[-295  130   46 -375   10  -17  151 -215 -180  345  758   52  407   32
   94  321  -74   58 -211  -26   -1   34  382   42  132   64   94 -247
 -217  501 -238   99 -101 -485   77 -145    5]  H
[-397   92  134 -259  352 -142 -346  129  -19  -19  -33 -251  152  -31
  -19  216   -7 -754 -173   37  -62  -88 -203 -258  122 -317   15   53
 -381 -202 -237  220  181 -153 -465 -120 -251]  K
[-248  144   63 -395   11   81   89 -135 -221  402  753   63  430   35
   93  315  -35   16 -182   38  -14  -19  400   12  141   72  121 -279
 -274  476 -249  130  -60 -521   41 -146   44]  P
[-490  218   -3  -86 -161  561 -255  -41 -228  366   87   14  107  -64
  225  163  -68   48  -56  -56  325    1  144  -14  162  155  310 -141
 -280  353 -122  153 -148 -429  197   57   80]  F
[-529  360   -5  -60  -62  -26  224 -289  562 -387   46 -117  138 -279
  492   -7 -406 -636 -455   24  451  147 -342   10   64 -796  177 -480
 -103 -202  154  192 -217 -109  -40  -38 -417]  A
[ 305 -570 -171 -173  207  790  143 -219  185 -169 -377 -296 -387 -309
  316 -327  363 -145  298 -319  329   38 -346 -290  346 -223  235  -77
 -183 -320  416  517  -13   17 -536  179 -176]  P
[-296  388  -38  -18  146  310 -117 -363  529 -542 -318 -233  -21 -346
  437 -178 -227 -543 -326 -148  617 -190 -562  -85  178 -742  171 -279
 -149 -301  257  303   30  -23 -185 -101 -433]  W
[-399  254  -72 -150 -173  217  -23 -158 -297  299  484  213  331   80
  183  167  -51  147  -42  -79  120   16  386  206  132  272  203 -138
  -45  450 -168   33  -38 -483   96   42   60]  K
[-527  132   31 -116 -140  554 -193 -131 -181  331   89  -37  100  -61
  245  239  -48   74  -33  -89  306    6  129   -5  138   71  310 -134
 -229  326  -74  218 -123 -400  152   37   44]  D
[ 196 -464 -118 -309   88  475  259 -270  348  -57  -28 -330 -241 -413
  250 -129  204 -297  -56 -314  282  126 -269 -368  278 -493  265 -177
 -164  -41  443  579   20 -145 -384  255 -149]  K
[-522  201   39 -122 -157  424 -158  -39 -253  404  207   38  154   -5
  209  309 -119   46 -109  -46  310   72  193    3  198   95  199 -208
 -264  372 -158  116 -169 -470  187   65   82]  F
[ 443 -804 -133 -231  154  378  519   60  102   39   71 -236 -313 -260
  134 -262  350  -97  214 -159  202  451 -220 -385  233 -257  106  -49
 -248   98  355  545   58  -31 -565  173   34]  W
[ 474 -648 -164 -343  197   92  496  121  217   50  139 -170 -148 -329
  370  384  294  -73   55 -155  422  598  106 -578  169 -470   21 -570
 -289  125  295  383   39 -144 -500  295  -20]  S
[-304  584   -7   81   90  317 -203 -321  517 -647 -423 -243 -129 -376
  420 -190 -243 -520 -262 -110  639 -270 -654  -83  194 -761  143 -252
 -177 -322  329  276   29  -54 -197 -131 -379]  P
[-357  161 -105 -112 -220  289   23 -172 -396  272  424  219  272  101
  176  148  -45  170   17 -156  167   90  401  205  144  251  174 -132
  -30  450 -132   49  -70 -462  103  132   57]  P
[-135  275   74  -31  174   89   13 -240  393 -410   85 -133  172 -364
  507  163 -386 -487 -293   38  660  173 -428 -128   82 -894   11 -497
 -286 -275  105   31 -170   99 -168 -109 -298]  A
[-437  254   22  -60  -11   71  136 -186  530 -393   31  -93  215 -347
  590   45 -424 -676 -455  -89  673  104 -471  -16  208 -783   49 -538
 -202 -349  123  150 -239 -145 -107 -106 -357]  A
[ 362 -560 -226 -219  230  706  275 -180  226  -47 -163 -250 -248 -383
  384 -233  366 -209  193 -227  335  168 -189 -386  341 -252  263 -233
 -142 -225  406  505   -9  -32 -524  258 -182]  P
[ 429 -722 -180 -311  129  407  460  138    6  135   -6 -213 -318 -258
  128 -140  366 -149  194 -205  164  492  -96 -424  266 -213  169  -87
 -282  129  341  576   27 -112 -608  239   68]  W
[-226 -296  110 -145  133 -425  214  314   50   25  360 -128  304   19
  112  326 -110 -516 -168  124   -8  356  -78 -232 -137 -258 -218 -172
 -399  -21 -257   51 -127 -175 -345  -86 -300]  H
[-437  277   59  -87   63  108  123 -147  511 -378  116  -86  194 -334
  629   95 -437 -663 -453   -3  645  100 -467    9  208 -756    1 -538
 -243 -342   74  130 -274 -188 -182 -124 -348]  A
[-377  301  -88 -118 -228  225  -65 -230 -376  251  424  239  241  108
  165  174  -68  170  -46 -129  154   47  367  260  191  224  180 -150
  -35  409 -152   27 -108 -453  151   60   63]  F
[ 221 -503  -94 -276  117  365  309 -232  319   17   46 -305 -239 -446
  253   26  237 -335  -58 -246  313  241 -205 -461  315 -459  206 -245
 -135  -73  366  561  -30 -114 -367  301 -142]  D
[ -44 -192  204 -136   98 -338  390  236  132 -157  589  -83  197  -26
  206  194 -170 -562 -167  286   84  280 -257 -207  -49 -362 -454 -261
 -426    1 -176  -47 -103 -197 -569 -149 -286]  H
[-487  501    2 -162    7  181 -268 -173 -267  236  217   44  309  -16
  116  201 -120   12 -117   -3   66 -366  211  -94  200   74  113 -211
 -151  232 -227   -6  -21 -463  138   13  -83]  D
[-510   29   78 -117   -9  506 -153 -143 -160  404  263  -92  150 -103
  167  259   -8  -23  -89  -72  291   68   80  -53  215   75  328 -103
 -279  346 -135  287 -118 -386  200  -13   81]  W
[-310   95  127  -13   39 -403  236   60  208 -235  424  -48 -219  -38
  162  102  -42 -522 -220  133  -35  198 -451  -31  165 -136 -269  -44
 -416  -58 -184  282 -253 -344 -532 -306 -393]  F
[-364   -1  160 -293  346  -64 -404  200  -13  -15 -103 -278   83  -28
  -12   89  -11 -672 -141   57 -119 -163 -307 -204   88 -238   -8  166
 -366 -232 -242  218  150 -160 -424 -125 -260]  W
[ 350 -581 -240 -214  238  761  226 -259  206  -66 -200 -258 -264 -349
  322 -297  360 -225  193 -276  338   78 -251 -357  432 -291  294 -218
 -189 -265  389  535  -37  -49 -517  241 -215]  K
[-227  107   53 -340 -136   47  137 -142 -248  403  682   61  351   54
   88  330  -45   47 -152  -26   40   84  378   24   95   79   70 -292
 -268  524 -236  110 -110 -478   85 -133   54]  K
[-385  109  -67 -210 -125  298  -39 -186 -393  316  435  185  312  125
  160  148  -81  176  -26 -132  127   29  383  215  166  193  209 -147
  -74  419 -194   28  -76 -452   95   73   71]  D
[ 418 -772 -173 -342  159  399  580  126  101  103   80 -229 -214 -316
  249 -140  327 -168  192 -147  229  457  -93 -448  244 -285  104 -182
 -254  108  379  518   31 -139 -618  256   14]  H
[-452  425  -25 -161   26   65  -88 -135 -221  331  447  101  278  -11
  160  247  -75   25 -187   91   51 -151  278  -62  241  144   89 -259
 -147  304 -252   12 -102 -485  121  -55  -42]  D
[ 111 -369  -99 -360  167  650   91 -218  310  -53 -193 -369 -154 -492
  369 -109  201 -486  -68 -291  372  -41 -258 -513  318 -491  271 -204
 -210 -157  411  571   83 -200 -456  342 -221]  S
[-605  168   48  -95 -191  564 -177 -122 -240  319  121  -18  105  -53
  178  152  -64   -2   15  -68  255  -41   66   12  177  158  292  -50
 -275  337 -101  207 -150 -449  125   15   58]  H
[-370  -36  175 -273  345 -211 -275  204   82   -1   53 -230  102   26
  -60  121    8 -720 -231   93 -159  -50 -223 -164   77 -268  -13   78
 -344 -177 -278  234  171 -187 -481 -194 -219]  F
[ 490 -715 -149 -320  196  165  463   55  191   79  114 -163  -66 -315
  358  332  297  -22  101 -116  401  506  127 -601  125 -467   72 -569
 -191  154  256  405  167  -47 -446  308  -44]  W
[-266  169  101   16  -83 -436  161  161  206 -241  424  -26 -181  -21
   88   89  -37 -604 -227   95    5  134 -427   37  146 -146 -255  -44
 -421  -68 -206  270 -278 -335 -515 -292 -332]  H
[-412  291   15  -50   29  125  139 -203  549 -445   64  -63  233 -366
  591  -10 -418 -679 -420  -27  690  102 -421  -47  191 -777    9 -543
 -166 -378  119   80 -245 -114 -176  -47 -399]  D
[-178  346   76   38  191  109  -31 -275  462 -416  112 -175  157 -412
  454  120 -359 -557 -350   35  650  112 -490 -124  123 -896   93 -486
 -318 -303  107  111 -250   81 -103 -151 -322]  S
[ 180 -467 -114 -343  227  526  168 -273  322  -40  -95 -375 -128 -511
  312 -118  233 -361  -67 -260  296   44 -219 -537  291 -464  295 -188
 -109 -108  404  570  117 -115 -362  317 -200]  D
[-361  203   26 -121   77  -27  241 -162  528 -305  205  -39  335 -330
  594  141 -403 -670 -466   39  660  232 -284 -122  180 -794  -14 -655
 -221 -297   41   82 -200 -144 -156  -92 -375]  S
[-402   42  132 -244  359 -168 -284  230  106  -74   64 -241  121  -78
   48  135  -14 -748 -219  108  -57  -94 -270 -224  116 -350  -13   24
 -370 -210 -243  261   87 -191 -494 -156 -294]  D
[-219 -173  124 -132  102 -434  252  314  107  -46  334 -143  228   61
   90  345 -100 -449 -158  137  -18  326  -86 -222 -171 -249 -270 -177
 -368   45 -166   39  -62 -228 -387  -99 -295]  P
[-576  396   -8  -51  -47  -33  183 -275  546 -309  -19 -128  202 -301
  487   52 -403 -661 -486   31  467   89 -326  -83  101 -815  206 -539
 -125 -215  150  205 -168 -113   16  -15 -422]  K
[ 388 -531 -158 -358  190  353  144  126  134   55 -119 -171  -79 -302
  356  308  255 -110   81 -144  438  314   91 -548  188 -495  164 -490
 -257   42  262  401  132  -87 -494  331  -40]  A
[-299   29   41 -424  -37  126   66 -109 -262  404  703   55  292   82
  151  327  -37   67 -125  -56   29   20  352  100  108  129   55 -250
 -265  499 -267  114 -102 -523  -22 -151   79]  P
[-466  141   46   14 -228  426  -59  -95 -141  304  261   40   65  -24
  154  210  -43  151    4  -50  321  166  118   29  135  148  250 -132
 -292  435 -107  184 -192 -391  151  -65   91]  K
[-328  188  144   14  -83 -405  142  144  200 -267  380  -51 -132  -24
  123  101  -72 -633 -230   94   -2  113 -437   41   92 -197 -237  -37
 -428  -92 -151  231 -294 -349 -499 -276 -336]  S
[-280  196   58 -345  -16  112  -50 -165 -288  378  593   20  380   29
   67  263  -52   39 -167  -42   -1 -113  315   28  141  129  121 -140
 -217  472 -242  130    5 -470  131 -136   56]  S
[-479  602   17 -157  -31   95 -265  -72 -216  263  269  100  207    3
  160  341 -131   15 -182   86  130 -220  236  -97  222   63   20 -294
 -204  287 -262  -23  -78 -499   68  -57  -53]  W
[-306  120   57 -380   57  151   35 -207 -194  355  620    8  420  -18
  159  247  -65    5 -208  -53   58  -10  326  -51  136   19  135 -238
 -282  444 -212  135  -18 -479   39 -149  -11]  F
[ 131 -335 -146 -335   96  503  206 -198  338  -40 -115 -296 -151 -450
  407 -117  207 -446 -112 -267  354  106 -132 -485  280 -459  270 -306
 -177 -105  397  531   62 -203 -456  283 -197]  P
[-338  -80  169 -246  371  -37 -361  238  -29    4  -54 -245  161   10
  -77  137    2 -642 -107   75  -81  -94 -222 -225   93 -287   -2  130
 -369 -192 -261  239  174 -148 -443 -113 -227]  W
[-268  100   58 -329  -70   12  212 -236 -177  397  794   39  330   36
  106  328  -22   74 -181    7    3   43  325   26  108  140   55 -281
 -230  515 -238  117  -84 -475   87 -187   57]  H
[-367   90  123 -238  343 -192 -317  243   39  -56   27 -204   64    7
  -50  201    1 -654 -160   58  -92  -49 -209 -143  133 -231  -39   82
 -324 -185 -230  189  120 -221 -465 -130 -207]  P
[-295  394   12  -12   78  416 -169 -283  443 -497 -404 -247  -50 -338
  449 -185 -257 -537 -263 -137  598 -181 -595  -64  130 -719  144 -238
 -187 -297  260  257   28  -34 -183 -105 -370]  W
[-435  541  -22 -120  -82  159 -184 -133 -215  262  297   93  244   25
   92  164 -107   -6 -172   44  126 -239  256  -60  219  131  110 -239
 -228  330 -238    5 -100 -494  132  -19  -72]  K
[-319  418    7  -65   51  344 -110 -243  415 -525 -359 -199    3 -307
  464 -123 -293 -511 -239 -122  603 -145 -504  -64  112 -724   72 -302
 -178 -281  235  207    5  -49 -232  -31 -376]  K
[-490  292   73  -92  -40 -132  244 -260  552 -312  152 -116  164 -255
  416   95 -376 -618 -441   77  403  137 -370   -2   92 -757  113 -490
 -142 -206   66  212 -192 -120  -64  -85 -391]  H
[ 328 -508 -187 -314  124  372  349 -208  300  -41   61 -282 -156 -422
  298  -38  265 -340  -42 -289  324  309  -70 -461  273 -465  220 -307
 -107  -42  407  527   14 -101 -443  332 -170]  P
[-301  203   49    6   -6 -344  160   13  222 -236  450  -52 -248  -54
  112    7   10 -646 -256   78    7   48 -495   20  263 -118 -173  -19
 -439  -93 -143  348 -281 -381 -528 -319 -382]  P
[  -1 -253  197 -166  132 -286  389  162   49  -97  577  -92  131   -7
  144  116 -133 -516 -131  276   -1  266 -258 -191  -28 -282 -468 -121
 -377  -12 -174  -17  -49 -138 -492 -136 -250]  S
[-526  282    3  -36 -127  -51  296 -234  555 -327  130  -87  145 -272
  436   52 -393 -654 -423   39  490  174 -369   13  123 -777  115 -515
  -83 -199  138  206 -239 -148  -57   37 -382]  H
[-208  275   83   33   80   14   70 -197  420 -376  116 -132  199 -350
  461  252 -365 -469 -296   26  661  280 -362 -104   75 -899   75 -559
 -253 -212   98   95 -258   74  -65  -79 -293]  A
[-434  241   21 -109   73  -51  210 -113  524 -331  168  -19  251 -331
  684  217 -441 -612 -491    3  696  250 -300  -56  187 -817  -34 -666
 -209 -287   59   88 -255 -172 -156  -61 -380]  P
[ 223 -571  -99 -314  134  408  349 -254  262  -30   72 -320 -155 -407
  251 -105  239 -328  -24 -241  228  157 -192 -466  283 -458  231 -240
 -152  -49  349  581    3 -110 -411  300 -195]  D
[-595  253   66 -118 -159  491 -269  -81 -206  324  121  -16  104  -65
  213  262  -78  -13  -52 -104  366  -20  102    8  208  103  243  -84
 -267  323  -86  155  -93 -438  164   12  114]  P
[-279  348  -17  -38   85  350  -79 -290  454 -395 -326 -247   34 -333
  427 -183 -248 -519 -266  -77  599 -171 -514 -156  133 -702  175 -341
 -198 -261  232  216   65   -7 -116  -45 -341]  K
[-402  352  -98 -139 -220  285  -72 -280 -315  277  446  182  248   51
  202  230  -74  111 -127 -168  201   -8  324  211  202  221  257 -188
  -92  443 -118   57 -111 -497  177   46   73]  A
[-310  -27  110 -245  323 -168 -139  162  -35  -55  101 -225   45  -48
   27  152    7 -659 -114   25  -78  -44 -320 -181  138 -245  -93   62
 -394 -170 -186  212  108 -215 -494 -124 -189]  H
[-441  128   55  -57 -187  427  -90  -52 -211  452  247   21   61   -9
  122  244  -56   78  -66    1  301  142  141  -54  204  150  213 -172
 -299  392 -178  164 -174 -412  192   13  127]  W
